Below is a small trained network, with its code and all its weights. Each question gives an input and a class and asks what happens when units are switched off, that is, made to give their printed mean instead of their output.

import numpy as np


def w(rows, s, z=0):
    codes = np.array(rows[::2]) - 128.0
    scale = np.full(codes.shape[1], s)
    scale[-1] = z or s
    return codes * scale


def f(y):
    return y / 2 * (1 + np.tanh(0.7978845608 * (y + 0.044715 * y**3)))


def log_softmax(a):
    a = a - a.max(-1, keepdims=True)
    return a - np.log(np.exp(a).sum(-1, keepdims=True))


def net(x, mask):
    res = np.array(x, float).reshape(1, 3) / 4 @ E
    y = f(res @ A[0][:, :-1].T + A[0][:, -1])
    res = res + np.where(mask, y, B[0][:, -1]) @ B[0][:, :-1]
    return log_softmax(res[-1] @ U[:, :-1].T + U[:, -1])


A, B = {}, {}
E = w([
[201,240,143,199,183,163,50,41,119,111,173],'x0',
[83,181,86,35,58,224,92,105,128,173,153],'x1',
[161,72,21,169,82,115,81,90,11,152,48],'x2',
],0.012)
A[0] = w([
[52,40,94,85,92,78,185,231,182,126,53,174],'neuron 1',
[208,208,147,165,193,138,100,66,111,105,206,192],'neuron 2',
[126,116,54,167,101,173,108,132,11,226,86,51],'neuron 3',
[83,91,172,74,41,70,187,179,109,197,119,157],'neuron 4',
[28,153,246,58,201,138,176,193,198,109,247,24],'neuron 5',
[45,194,59,20,29,171,105,74,150,198,193,120],'neuron 6',
[190,19,145,240,254,6,220,127,165,49,112,69],'neuron 7',
[57,32,134,48,41,128,140,209,136,188,146,183],'neuron 8',
[162,130,111,19,81,159,140,62,162,180,130,34],'neuron 9',
[164,41,11,210,110,128,134,127,39,181,78,3],'neuron 10',
[104,207,108,109,191,182,73,61,69,121,156,209],'neuron 11',
[131,125,197,117,174,198,183,193,164,55,192,23],'neuron 12',
[163,147,154,188,133,142,84,58,112,140,145,186],'neuron 13',
],0.0085,0.0032)
B[0] = w([
[125,177,112,216,46,39,59,25,202,129,112,246],'neuron 1',
[125,162,119,187,80,28,70,65,208,175,90,214],'neuron 2',
[86,56,119,141,171,150,92,143,58,233,177,204],'neuron 3',
[168,190,94,193,68,55,73,112,149,81,161,208],'neuron 4',
[17,71,196,156,194,217,33,160,32,174,213,230],'neuron 5',
[205,28,84,38,215,175,179,188,189,41,75,221],'neuron 6',
[176,100,57,2,242,163,254,154,165,12,54,253],'neuron 7',
[171,239,80,160,90,93,126,112,175,77,134,230],'neuron 8',
[223,101,79,68,215,138,212,138,83,30,80,167],'neuron 9',
[76,45,192,158,85,142,143,175,27,183,240,222],'neuron 10',
[121,219,128,124,118,85,153,89,205,87,114,193],'neuron 11',
[84,127,105,193,88,172,114,179,52,211,159,182],'neuron 12',
[177,142,205,156,57,103,146,76,155,136,144,182],'neuron 13',
],0.0081,0.021)
U = w([
[176,208,119,177,91,33,89,31,211,128,123,206],'0',
[196,66,68,5,209,142,196,189,180,61,75,145],'1',
[74,66,161,149,142,138,94,183,37,208,211,2],'2',
],0.011,0.0044)

Each question gives the input, the list of numbers given to net, and the class t.
The units are the neurons (one row each of A and B). Each row of codes is followed by its name. A weight is (code - 128) times the scale printed after its matrix; where a second scale follows, it is the last column's (A, B and U).
mask holds one flag per neuron, in row order. A switched-off neuron (its flag False) gives its mean, the last column of its row in B, instead of its output. The means were averaged over made-up inputs and are rounded, as every weight is.
A unit's drop is (log p(t) with every unit on - log p(t) with that unit switched off) / (log p(t) with every unit on - log p(t) with every unit switched off).
The circuit of an input: a set's keep is (log p(t) with only the set's units on - log p(t) with every unit switched off) / (log p(t) with every unit on - log p(t) with every unit switched off). Starting from the 12 units with the biggest drops (on a tie, the unit counted first), units are removed one at a time, each time the one whose removal leaves the highest keep (on an exact tie, the one counted first), for as long as the keep stays at least 0.8.
circuit, biggest first: the units of the circuit, biggest drop first
unit that matters most: the unit with the biggest drop
k most important neurons: the k neurons with the biggest drops, biggest first
drop when u is switched off: that unit's drop, to one decimal
input [-3,-7,7], class 1: circuit, biggest first	neuron 7
input [2,-4,3], class 1: 3 most important neurons	neuron 1; neuron 7; neuron 5
input [3,-4,-3], class 1: 2 most important neurons	neuron 1; neuron 7
input [-8,-5,8], class 0: 4 most important neurons	neuron 1; neuron 5; neuron 8; neuron 4
input [6,8,5], class 1: 2 most important neurons	neuron 6; neuron 1
input [6,7,-1], class 1: 3 most important neurons	neuron 6; neuron 1; neuron 9
input [-8,-4,-7], class 0: 3 most important neurons	neuron 1; neuron 8; neuron 4
input [-6,5,-4], class 0: 2 most important neurons	neuron 1; neuron 7
input [-7,6,7], class 0: 4 most important neurons	neuron 8; neuron 1; neuron 5; neuron 7
input [3,5,-5], class 1: 2 most important neurons	neuron 6; neuron 10
input [-7,-3,-7], class 0: 2 most important neurons	neuron 1; neuron 8
input [5,3,-8], class 2: drop when neuron 5 is switched off	1.1
input [-4,2,8], class 2: drop when neuron 10 is switched off	0.2
input [4,-3,-7], class 2: unit that matters most	neuron 5
input [-8,-6,-5], class 0: drop when neuron 1 is switched off	2.8
